Below are the code and all the weights of a small trained network. Each question names an input and a class and asks about switching units off, where a switched-off unit gives its printed mean instead of its output.

import numpy as np


def w(rows, s, z=0):
    codes = np.array(rows[::2]) - 128.0
    scale = np.full(codes.shape[1], s)
    scale[-1] = z or s
    return codes * scale


def f(y):
    return y / 2 * (1 + np.tanh(0.7978845608 * (y + 0.044715 * y**3)))


def log_softmax(a):
    a = a - a.max(-1, keepdims=True)
    return a - np.log(np.exp(a).sum(-1, keepdims=True))


def net(x, mask):
    res = np.array(x, float).reshape(1, 5) / 4 @ E
    y = f(res @ A[0][:, :-1].T + A[0][:, -1])
    res = res + np.where(mask, y, B[0][:, -1]) @ B[0][:, :-1]
    return log_softmax(res[-1] @ U[:, :-1].T + U[:, -1])


A, B = {}, {}
E = w([
[146,144,49,188,145,67,98,90,98,171,191,152],'x0',
[95,66,104,151,67,123,142,99,147,121,112,181],'x1',
[127,81,166,146,93,148,43,69,63,115,86,74],'x2',
[113,137,131,121,154,108,132,108,128,122,128,117],'x3',
[17,165,210,128,105,58,136,211,73,254,105,113],'x4',
],0.0083)
A[0] = w([
[20,92,126,179,23,80,127,162,91,253,92,109,119],'N1',
[157,122,90,192,191,33,105,93,61,165,188,158,53],'N2',
[53,159,219,102,179,122,114,199,124,194,170,120,64],'N3',
[143,92,240,19,138,121,216,126,183,107,51,79,251],'N4',
[130,109,159,170,86,108,54,62,39,123,132,18,170],'N5',
[142,230,116,114,157,80,246,171,181,128,186,184,140],'N6',
],0.0059,0.0022)
B[0] = w([
[192,112,114,56,188,170,114,99,156,99,170,95,255],'N1',
[161,166,59,40,32,152,239,163,80,128,37,103,204],'N2',
[162,110,114,129,172,162,136,39,144,89,161,58,222],'N3',
[217,124,67,48,106,69,223,152,114,171,112,169,223],'N4',
[93,106,225,30,68,95,124,211,169,30,124,151,210],'N5',
[94,126,183,96,25,123,91,161,159,1,175,145,234],'N6',
],0.0079,0.0071)
U = w([
[135,121,122,110,121,108,129,123,143,120,126,115,255],'0',
[146,109,129,117,125,105,142,120,102,114,154,137,226],'1',
[160,111,108,108,162,173,133,45,155,95,161,90,49],'2',
[76,128,182,107,72,123,123,160,129,81,142,156,42],'3',
[149,146,72,94,88,117,188,150,67,156,78,128,49],'4',
[93,139,141,160,162,91,118,138,128,183,104,165,144],'5',
[55,148,155,237,173,146,108,117,87,202,116,134,30],'6',
[52,145,153,247,195,113,108,132,99,206,77,132,30],'7',
],0.011,0.0072)

Each question gives the input, the list of numbers given to net, and the class t.
The units are the neurons (one row each of A and B). Each row of codes is followed by its name. A weight is (code - 128) times the scale printed after its matrix; where a second scale follows, it is the last column's (A, B and U).
mask holds one flag per neuron, in row order. A switched-off neuron (its flag False) gives its mean, the last column of its row in B, instead of its output. The means were averaged over made-up inputs and are rounded, as every weight is.
A unit's drop is (log p(t) with every unit on - log p(t) with that unit switched off) / (log p(t) with every unit on - log p(t) with every unit switched off).
The circuit of an input: a set's keep is (log p(t) with only the set's units on - log p(t) with every unit switched off) / (log p(t) with every unit on - log p(t) with every unit switched off). Starting from all 6 units, units are removed one at a time, each time the one whose removal leaves the highest keep (on an exact tie, the one counted first), for as long as the keep stays at least 0.8.
circuit, biggest first: the units of the circuit, biggest drop first
most important unit: the unit with the biggest drop
top k neurons: the k neurons with the biggest drops, biggest first
drop when u is switched off: that unit's drop, to one decimal
input [8,2,8,-2,8], class 2: most important unit : N1
input [0,1,5,-1,-3], class 3: top 4 neurons : (N5 N1 N3 N4)
input [7,-2,3,0,-2], class 4: top 2 neurons : (N2 N6)
input [-2,-2,6,2,6], class 2: top 4 neurons : (N1 N3 N6 N2)
input [7,-5,6,-4,-6], class 4: circuit, biggest first : (N2 N1)
input [7,-1,-2,0,7], class 2: circuit, biggest first : (N1 N3)
input [1,-1,0,6,7], class 2: top 2 neurons : (N3 N1)
input [7,5,8,3,-1], class 3: top 2 neurons : (N5 N4)
input [4,3,-7,-5,2], class 3: top 2 neurons : (N6 N4)
input [7,4,-5,-4,-1], class 4: top 2 neurons : (N2 N5)
input [-6,2,0,-4,3], class 4: top 3 neurons : (N4 N6 N5)
input [-7,1,6,-2,0], class 4: top 2 neurons : (N4 N6)
input [-1,4,6,4,-3], class 3: top 2 neurons : (N5 N1)
input [0,-4,7,-5,0], class 3: circuit, biggest first : (N5)
input [7,0,6,1,-2], class 4: top 2 neurons : (N2 N6)
input [5,-1,-8,-3,2], class 3: top 2 neurons : (N6 N4)
input [8,4,-1,7,-7], class 4: drop when N2 is switched off : 0.7
input [3,-2,7,-6,-1], class 3: drop when N4 is switched off : 0.1
input [-8,-1,-3,-3,-1], class 4: drop when N4 is switched off : 0.8
input [-6,3,-3,0,-1], class 4: circuit, biggest first : (N4)
input [-3,2,5,2,-4], class 3: drop when N3 is switched off : 0.5
